Below are the code and all the weights of a small trained network. Each question names an input and a class and asks about switching units off, where a switched-off unit gives its printed mean instead of its output.

import numpy as np


def w(rows, s, z=0):
    codes = np.array(rows[::2]) - 128.0
    scale = np.full(codes.shape[1], s)
    scale[-1] = z or s
    return codes * scale


def f(y):
    return np.maximum(y, 0)


def log_softmax(a):
    a = a - a.max(-1, keepdims=True)
    return a - np.log(np.exp(a).sum(-1, keepdims=True))


def net(x, mask):
    res = np.array(x, float).reshape(1, 8) / 4 @ E
    y = f(res @ A[0][:, :-1].T + A[0][:, -1])
    res = res + np.where(mask, y, B[0][:, -1]) @ B[0][:, :-1]
    return log_softmax(res[-1] @ U[:, :-1].T + U[:, -1])


A, B = {}, {}
E = w([
[174,213,148,141,125],'x0',
[49,152,140,108,131],'x1',
[84,41,135,89,107],'x2',
[65,140,155,209,195],'x3',
[145,157,193,110,192],'x4',
[142,127,171,233,163],'x5',
[158,111,185,155,76],'x6',
[84,189,2,179,167],'x7',
],0.0087)
A[0] = w([
[204,189,171,178,60,146],'neuron 0',
[98,232,138,86,169,197],'neuron 1',
[89,224,74,180,156,145],'neuron 2',
[240,121,126,174,96,170],'neuron 3',
[49,207,103,144,2,141],'neuron 4',
[133,198,65,180,216,134],'neuron 5',
[97,144,96,186,80,111],'neuron 6',
[248,98,127,187,95,178],'neuron 7',
[106,139,117,185,184,95],'neuron 8',
[166,127,128,186,185,103],'neuron 9',
[89,79,203,78,95,80],'neuron 10',
[96,92,188,176,192,105],'neuron 11',
[137,81,3,96,97,141],'neuron 12',
[73,23,114,91,156,99],'neuron 13',
[162,240,48,136,112,70],'neuron 14',
[125,147,184,55,126,134],'neuron 15',
[158,117,63,63,119,253],'neuron 16',
[197,234,76,141,82,89],'neuron 17',
[85,174,181,102,126,133],'neuron 18',
],0.0094,0.006)
B[0] = w([
[104,206,161,117,2,224],'neuron 0',
[137,77,75,67,161,236],'neuron 1',
[168,16,22,172,211,252],'neuron 2',
[25,171,239,94,152,217],'neuron 3',
[174,20,82,139,99,200],'neuron 4',
[146,79,48,132,133,254],'neuron 5',
[197,115,65,83,182,171],'neuron 6',
[60,160,200,103,121,222],'neuron 7',
[38,87,105,171,136,189],'neuron 8',
[122,150,115,138,118,180],'neuron 9',
[145,50,100,180,197,181],'neuron 10',
[88,145,147,156,166,184],'neuron 11',
[163,117,225,178,55,220],'neuron 12',
[79,191,117,183,67,179],'neuron 13',
[100,146,33,173,140,225],'neuron 14',
[217,79,79,40,189,188],'neuron 15',
[165,161,172,66,48,243],'neuron 16',
[71,104,87,247,175,223],'neuron 17',
[130,57,54,63,105,167],'neuron 18',
],0.0063,0.0093)
U = w([
[107,94,64,254,237,2],'0',
[63,196,176,180,76,173],'1',
[202,134,119,36,127,167],'2',
],0.008,0.00087)

Each question gives the input, the list of numbers given to net, and the class t.
The units are the neurons (one row each of A and B). Each row of codes is followed by its name. A weight is (code - 128) times the scale printed after its matrix; where a second scale follows, it is the last column's (A, B and U).
mask holds one flag per neuron, in row order. A switched-off neuron (its flag False) gives its mean, the last column of its row in B, instead of its output. The means were averaged over made-up inputs and are rounded, as every weight is.
A unit's drop is (log p(t) with every unit on - log p(t) with that unit switched off) / (log p(t) with every unit on - log p(t) with every unit switched off).
The circuit of an input: a set's keep is (log p(t) with only the set's units on - log p(t) with every unit switched off) / (log p(t) with every unit on - log p(t) with every unit switched off). Starting from the 12 units with the biggest drops (on a tie, the unit counted first), units are removed one at a time, each time the one whose removal leaves the highest keep (on an exact tie, the one counted first), for as long as the keep stays at least 0.8.
circuit, biggest first: the units of the circuit, biggest drop first
top k neurons: the k neurons with the biggest drops, biggest first
drop of u: that unit's drop, to one decimal
input [2,6,-2,3,6,1,-1,-5], class 2: circuit, biggest first	neuron 17; neuron 15
input [8,6,4,6,-2,-4,-6,-5], class 2: circuit, biggest first	neuron 17; neuron 15
input [-4,-4,7,-7,7,3,-6,8], class 2: circuit, biggest first	neuron 16; neuron 17
input [3,-6,8,3,-1,4,-3,-8], class 1: top neuron	neuron 2
input [-7,4,-1,-3,-6,6,-8,-4], class 1: top 2 neurons	neuron 2; neuron 13
input [0,7,1,6,7,-4,3,-8], class 2: top 4 neurons	neuron 15; neuron 17; neuron 2; neuron 18
input [-8,-1,5,2,-6,6,8,-8], class 1: top 3 neurons	neuron 2; neuron 13; neuron 7
input [-1,-5,-8,-4,1,3,8,4], class 1: drop of neuron 3	0.1
input [7,-2,-3,2,1,-3,7,0], class 1: drop of neuron 0	0.3
input [-4,-4,-4,1,-2,3,-2,-1], class 1: drop of neuron 4	0.1
input [-2,-2,1,-4,-1,8,7,-8], class 1: drop of neuron 17	0.0
